Below are the code and all the weights of a small trained network. Each question names an input and a class and asks about switching units off, where a switched-off unit gives its printed mean instead of its output.

import numpy as np


def w(rows, s, z=0):
    codes = np.array(rows[::2]) - 128.0
    scale = np.full(codes.shape[1], s)
    scale[-1] = z or s
    return codes * scale


def f(y):
    return y / 2 * (1 + np.tanh(0.7978845608 * (y + 0.044715 * y**3)))


def log_softmax(a):
    a = a - a.max(-1, keepdims=True)
    return a - np.log(np.exp(a).sum(-1, keepdims=True))


def net(x, mask):
    res = np.array(x, float).reshape(1, 3) / 4 @ E
    y = f(res @ A[0][:, :-1].T + A[0][:, -1])
    res = res + np.where(mask, y, B[0][:, -1]) @ B[0][:, :-1]
    return log_softmax(res[-1] @ U[:, :-1].T + U[:, -1])


A, B = {}, {}
E = w([
[144,93,59,239,213,142,76,129,126],'x0',
[249,177,136,144,76,141,111,84,67],'x1',
[204,170,142,73,229,211,151,147,200],'x2',
],0.014)
A[0] = w([
[183,138,161,119,196,172,148,146,140,45],'n0',
[90,108,105,73,109,141,148,203,140,106],'n1',
[127,125,31,188,236,127,44,140,120,101],'n2',
[92,117,101,146,85,110,141,114,126,172],'n3',
[137,153,178,81,127,189,216,193,186,164],'n4',
[160,69,51,211,215,148,64,143,153,76],'n5',
[149,102,76,162,161,120,99,133,191,19],'n6',
[181,79,76,184,103,37,29,80,63,113],'n7',
[46,114,128,110,114,74,125,92,57,72],'n8',
[107,164,108,42,137,121,177,169,167,141],'n9',
[136,149,125,189,113,85,73,59,63,98],'n10',
[229,175,163,105,109,134,96,91,47,82],'n11',
[61,162,149,109,129,169,118,158,188,168],'n12',
[42,88,141,148,63,93,114,122,58,85],'n13',
[102,78,107,176,133,106,96,111,85,67],'n14',
[85,129,138,93,113,167,147,169,121,73],'n15',
[230,190,143,140,81,136,107,96,101,159],'n16',
[102,81,104,102,96,89,157,165,128,44],'n17',
[168,167,126,201,136,123,91,91,48,95],'n18',
[69,111,122,138,70,47,101,141,85,91],'n19',
[209,192,135,124,113,113,112,53,110,39],'n20',
[107,145,77,169,139,169,123,127,194,40],'n21',
[114,173,188,52,69,94,170,78,106,37],'n22',
[47,11,94,120,146,116,157,184,191,59],'n23',
[173,129,95,99,152,192,109,128,142,7],'n24',
[94,91,123,126,154,95,150,153,151,206],'n25',
[106,183,175,91,63,131,179,136,127,215],'n26',
[199,127,80,224,105,102,61,40,53,122],'n27',
[220,165,145,143,111,134,161,23,81,42],'n28',
[145,161,113,72,115,175,130,99,120,40],'n29',
[103,159,102,120,130,157,160,162,130,91],'n30',
[50,86,111,150,54,12,104,57,88,199],'n31',
[136,147,112,135,117,118,94,95,147,103],'n32',
[39,79,80,138,86,62,141,145,110,191],'n33',
],0.012)
B[0] = w([
[83,156,201,140,111,128,116,52,120,159],'n0',
[120,122,81,137,131,133,161,171,132,153],'n1',
[66,204,203,156,86,126,168,77,151,208],'n2',
[144,134,163,166,92,153,117,85,131,173],'n3',
[203,87,55,84,151,101,100,185,142,191],'n4',
[68,190,199,137,122,127,131,63,155,205],'n5',
[137,211,114,65,191,63,219,155,184,147],'n6',
[143,42,59,102,110,195,133,214,84,223],'n7',
[134,158,100,76,166,87,167,150,146,175],'n8',
[186,79,69,90,173,118,94,201,133,172],'n9',
[141,75,55,118,99,167,135,193,106,191],'n10',
[48,197,187,154,123,122,208,73,162,193],'n11',
[198,84,61,76,156,116,103,198,128,168],'n12',
[132,200,160,99,177,59,155,123,178,200],'n13',
[90,78,86,151,78,183,114,157,75,171],'n14',
[125,113,114,109,137,120,123,150,116,140],'n15',
[99,130,182,183,81,171,141,75,95,205],'n16',
[112,148,106,103,131,115,167,141,135,142],'n17',
[140,43,52,99,105,199,143,198,96,184],'n18',
[135,146,154,111,170,89,159,98,161,194],'n19',
[102,230,159,70,147,74,149,108,196,169],'n20',
[172,148,163,67,195,28,135,125,185,142],'n21',
[95,103,197,201,28,223,93,40,6,178],'n22',
[101,110,196,221,76,168,82,48,80,189],'n23',
[47,105,218,224,13,209,99,37,64,143],'n24',
[170,161,125,92,179,79,121,138,167,176],'n25',
[97,200,155,101,158,63,179,110,176,197],'n26',
[175,72,52,109,122,176,123,191,107,229],'n27',
[74,237,183,96,149,84,176,111,162,180],'n28',
[163,128,80,76,212,81,114,154,148,142],'n29',
[107,138,94,117,114,133,163,152,131,132],'n30',
[63,164,205,179,114,112,130,45,147,251],'n31',
[170,132,112,144,157,122,81,97,111,132],'n32',
[144,173,178,157,134,103,86,75,115,218],'n33',
],0.012,0.029)
U = w([
[140,193,137,65,183,89,135,120,209,239],'0',
[109,133,160,203,46,179,85,74,71,95],'1',
[202,8,13,101,114,191,59,226,53,3],'2',
],0.014,0.005)

Each question gives the input, the list of numbers given to net, and the class t.
The units are the neurons (one row each of A and B). Each row of codes is followed by its name. A weight is (code - 128) times the scale printed after its matrix; where a second scale follows, it is the last column's (A, B and U).
mask holds one flag per neuron, in row order. A switched-off neuron (its flag False) gives its mean, the last column of its row in B, instead of its output. The means were averaged over made-up inputs and are rounded, as every weight is.
A unit's drop is (log p(t) with every unit on - log p(t) with that unit switched off) / (log p(t) with every unit on - log p(t) with every unit switched off).
The circuit of an input: a set's keep is (log p(t) with only the set's units on - log p(t) with every unit switched off) / (log p(t) with every unit on - log p(t) with every unit switched off). Starting from the 12 units with the biggest drops (on a tie, the unit counted first), units are removed one at a time, each time the one whose removal leaves the highest keep (on an exact tie, the one counted first), for as long as the keep stays at least 0.8.
circuit, biggest first: the units of the circuit, biggest drop first
most important unit: the unit with the biggest drop
top k neurons: the k neurons with the biggest drops, biggest first
drop when u is switched off: that unit's drop, to one decimal
input [7,3,7], class 1: circuit, biggest first : (n24)
input [1,2,7], class 1: top 2 neurons : (n24, n13)
input [4,6,-7], class 2: top 2 neurons : (n7, n27)
input [5,-1,1], class 0: top 3 neurons : (n22, n16, n6)
input [-1,7,4], class 0: top 4 neurons : (n20, n28, n23, n22)
input [-6,-5,-8], class 0: top 2 neurons : (n13, n8)
input [0,-1,-2], class 0: top 2 neurons : (n22, n16)
input [0,-2,-3], class 0: top 2 neurons : (n22, n16)
input [5,8,0], class 2: top 2 neurons : (n27, n18)
input [3,3,8], class 1: top 4 neurons : (n24, n13, n26, n0)
input [8,1,5], class 1: top 4 neurons : (n24, n13, n26, n2)
input [3,7,8], class 1: top 2 neurons : (n24, n16)
input [5,8,-1], class 2: drop when n18 is switched off : 0.2
input [3,2,-7], class 2: most important unit : n7
input [-4,-3,-6], class 0: drop when n4 is switched off : 0.0
input [6,3,-7], class 2: drop when n27 is switched off : 0.1
